Here is a tiny trained network, its code and every weight. The questions are about switching its units off for an input and a target symbol, where a switched-off unit gives its printed mean instead of its output.

import numpy as np


def w(rows, s, z=0):
    codes = np.array(rows[::2]) - 128.0
    scale = np.full(codes.shape[1], s)
    scale[-1] = z or s
    return codes * scale


def norm(h):
    return h / np.sqrt((h * h).mean(-1, keepdims=True) + 1e-5)


def f(y):
    return np.maximum(y, 0)


def softmax(a):
    e = np.exp(a - a.max(-1, keepdims=True))
    return e / e.sum(-1, keepdims=True)


def log_softmax(a):
    a = a - a.max(-1, keepdims=True)
    return a - np.log(np.exp(a).sum(-1, keepdims=True))


def net(x, mask):
    ids = ['βδεζπτ'.index(c) for c in x.split()]
    T = len(ids)
    res = E[ids] + P[:T]
    u = 0
    for l in range(3):
        r = norm(res)
        for j in range(2):
            rows = slice(2 * j, 2 * j + 2)
            q, k, v = (r @ M[l][rows].T for M in (Q, K, V))
            z = softmax(np.where(np.tri(T) > 0, q @ k.T / 2**0.5, -1e9)) @ v
            o = O[l][rows]
            res = res + np.where(mask[u + j], z, o[:, -1]) @ o[:, :-1]
        u += 2
        y = f(norm(res) @ A[l][:, :-1].T + A[l][:, -1])
        res = res + np.where(mask[u : u + 4], y, B[l][:, -1]) @ B[l][:, :-1]
        u += 4
    return log_softmax(norm(res)[-1] @ U[:, :-1].T + U[:, -1])


Q, K, V, O, A, B = {}, {}, {}, {}, {}, {}
E = w([
[62,205,172,135],'β',
[98,117,135,160],'δ',
[159,128,100,155],'ε',
[93,189,41,116],'ζ',
[96,104,191,254],'π',
[58,82,83,113],'τ',
],0.0088)
P = w([
[222,194,253,169],'0',
[214,95,205,41],'1',
[216,85,235,7],'2',
[205,67,245,19],'3',
[200,77,227,31],'4',
[195,87,188,82],'5',
[147,86,142,120],'6',
[201,99,124,134],'7',
],0.0019)
Q[0] = w([
[120,98,139,2],'L0H1',
[89,72,160,207],'L0H1',
[44,152,216,154],'L0H2',
[83,156,61,123],'L0H2',
],0.0069)
K[0] = w([
[231,161,158,61],'L0H1',
[5,3,172,143],'L0H1',
[171,68,76,231],'L0H2',
[99,160,163,227],'L0H2',
],0.0047)
V[0] = w([
[88,122,107,252],'L0H1',
[214,120,118,97],'L0H1',
[61,209,143,167],'L0H2',
[20,60,87,95],'L0H2',
],0.0036)
O[0] = w([
[130,105,149,74,254],'L0H1',
[117,147,76,125,105],'L0H1',
[140,139,131,2,91],'L0H2',
[161,136,100,133,45],'L0H2',
],0.0079,0.0017)
A[0] = w([
[40,255,160,170,100],'L0N1',
[168,167,142,215,110],'L0N2',
[213,156,237,224,2],'L0N3',
[171,133,170,60,14],'L0N4',
],0.0042,0.0016)
B[0] = w([
[190,90,163,110,167],'L0N1',
[174,37,72,155,212],'L0N2',
[75,89,102,3,251],'L0N3',
[153,92,86,27,140],'L0N4',
],0.0036,0.0028)
Q[1] = w([
[74,116,251,146],'L1H1',
[165,135,25,93],'L1H1',
[183,38,124,106],'L1H2',
[95,123,60,104],'L1H2',
],0.011)
K[1] = w([
[95,87,243,210],'L1H1',
[155,151,57,66],'L1H1',
[32,131,97,197],'L1H2',
[189,175,153,255],'L1H2',
],0.0078)
V[1] = w([
[80,141,104,54],'L1H1',
[180,110,203,75],'L1H1',
[254,124,118,83],'L1H2',
[220,124,194,186],'L1H2',
],0.0071)
O[1] = w([
[87,126,139,231,127],'L1H1',
[179,101,77,144,254],'L1H1',
[255,185,126,199,143],'L1H2',
[182,114,246,171,100],'L1H2',
],0.0062,0.0022)
A[1] = w([
[188,74,183,94,252],'L1N1',
[174,204,58,121,113],'L1N2',
[146,219,227,2,175],'L1N3',
[145,177,68,146,54],'L1N4',
],0.0047,0.0019)
B[1] = w([
[112,128,170,121,254],'L1N1',
[126,154,160,167,163],'L1N2',
[184,205,87,1,156],'L1N3',
[124,125,143,164,145],'L1N4',
],0.0092,0.004)
Q[2] = w([
[190,166,123,127],'L2H1',
[52,83,153,130],'L2H1',
[247,2,141,29],'L2H2',
[168,175,201,109],'L2H2',
],0.0077)
K[2] = w([
[194,122,61,163],'L2H1',
[31,160,207,136],'L2H1',
[214,2,56,33],'L2H2',
[236,211,168,69],'L2H2',
],0.0053)
V[2] = w([
[1,183,139,188],'L2H1',
[195,165,93,199],'L2H1',
[84,111,24,60],'L2H2',
[214,160,19,163],'L2H2',
],0.0033)
O[2] = w([
[192,45,172,107,6],'L2H1',
[85,135,183,24,95],'L2H1',
[168,137,255,177,95],'L2H2',
[97,62,202,47,114],'L2H2',
],0.0037,0.0013)
A[2] = w([
[209,137,140,159,101],'L2N1',
[122,147,108,164,120],'L2N2',
[62,130,108,70,149],'L2N3',
[58,254,37,155,2],'L2N4',
],0.0073,0.0048)
B[2] = w([
[138,176,144,191,250],'L2N1',
[85,136,203,90,158],'L2N2',
[212,190,85,138,241],'L2N3',
[2,115,166,153,174],'L2N4',
],0.0059,0.0022)
U = w([
[4,188,147,155,13],'β',
[126,185,158,35,249],'δ',
[191,153,157,242,244],'ε',
[90,116,1,128,100],'ζ',
[94,61,242,91,135],'π',
[162,75,119,125,27],'τ',
],0.011,0.0016)

Each question gives the input, a string of symbols that net reads in full, and the target symbol t.
The units are the heads (2 rows each of Q, K, V and O) and the neurons (one row each of A and B). Each row of codes is followed by its name. A weight is (code - 128) times the scale printed after its matrix; where a second scale follows, it is the last column's (O, A, B and U).
mask holds one flag per unit, layer by layer, with each layer's heads first. A switched-off unit (its flag False) gives its mean, the last column of its rows in O or B, instead of its output. The means were averaged over made-up inputs and are rounded, as every weight is.
A unit's drop is (log p(t) with every unit on - log p(t) with that unit switched off) / (log p(t) with every unit on - log p(t) with every unit switched off).
The circuit of an input: a set's keep is (log p(t) with only the set's units on - log p(t) with every unit switched off) / (log p(t) with every unit on - log p(t) with every unit switched off). Starting from the 12 units with the biggest drops (on a tie, the unit counted first), units are removed one at a time, each time the one whose removal leaves the highest keep (on an exact tie, the one counted first), for as long as the keep stays at least 0.8.
circuit, biggest first: the units of the circuit, biggest drop first
unit that matters most: the unit with the biggest drop
top k neurons: the k neurons with the biggest drops, biggest first
top k neurons in layer l: the k neurons of layer l with the biggest drops, biggest first
heads that matter: for each layer, one digit per head in row order, 1 if its drop is at least 0.15 and else 0, layers parted by /
drop of u: that unit's drop, to one decimal
input δ δ δ, target ε: heads that matter : 11 / 10 / 00
input ζ ζ π ε ε ε π π, target π: unit that matters most : L0N3
input π π δ, target δ: heads that matter : 00 / 00 / 00
input ε β π β ε, target δ: top 2 neurons : L0N2, L1N3
input ε ε ε ζ ε, target β: heads that matter : 11 / 11 / 00
input ε ε ζ τ ε, target β: circuit, biggest first : L1H1, L1H2, L2N4
input δ ε δ δ ε δ ε δ, target π: top 2 neurons : L2N1, L2N3
input ε τ ε τ ε, target ζ: heads that matter : 00 / 01 / 00
input ε ε ε ζ ζ δ, target τ: heads that matter : 11 / 11 / 10
input ε ζ ε ζ δ, target τ: heads that matter : 00 / 11 / 11
input δ ε τ ε τ τ δ, target ζ: circuit, biggest first : L1H2, L2N3
input τ τ ε τ δ ε, target ζ: top 3 neurons in layer 0 : L0N2, L0N3, L0N1
input δ ζ ε ε ε ζ, target ε: heads that matter : 00 / 01 / 00
input δ β ε δ π τ ε ζ, target β: heads that matter : 00 / 10 / 00
input ε π ε π ε, target π: circuit, biggest first : L1H2
input ε δ ζ, target β: top 2 neurons : L2N4, L0N3
input ε ε δ τ, target ζ: top 3 neurons : L2N3, L0N3, L0N2
input ε ε β ε, target δ: heads that matter : 11 / 01 / 11
input ε ε β ε β, target ε: top 2 neurons : L0N2, L0N3
input δ ε π δ δ δ δ β, target δ: circuit, biggest first : L1N3
input ε ε π ε, target π: top 2 neurons in layer 1 : L1N3, L1N1
input ε ε ε π δ ε ε δ, target π: top 2 neurons : L0N3, L1N1
input δ δ δ δ, target ε: drop of L2H2 : 0.1
input ε π δ, target δ: drop of L1N3 : 0.2
input π ε π τ β δ, target ζ: drop of L2H1 : 0.1
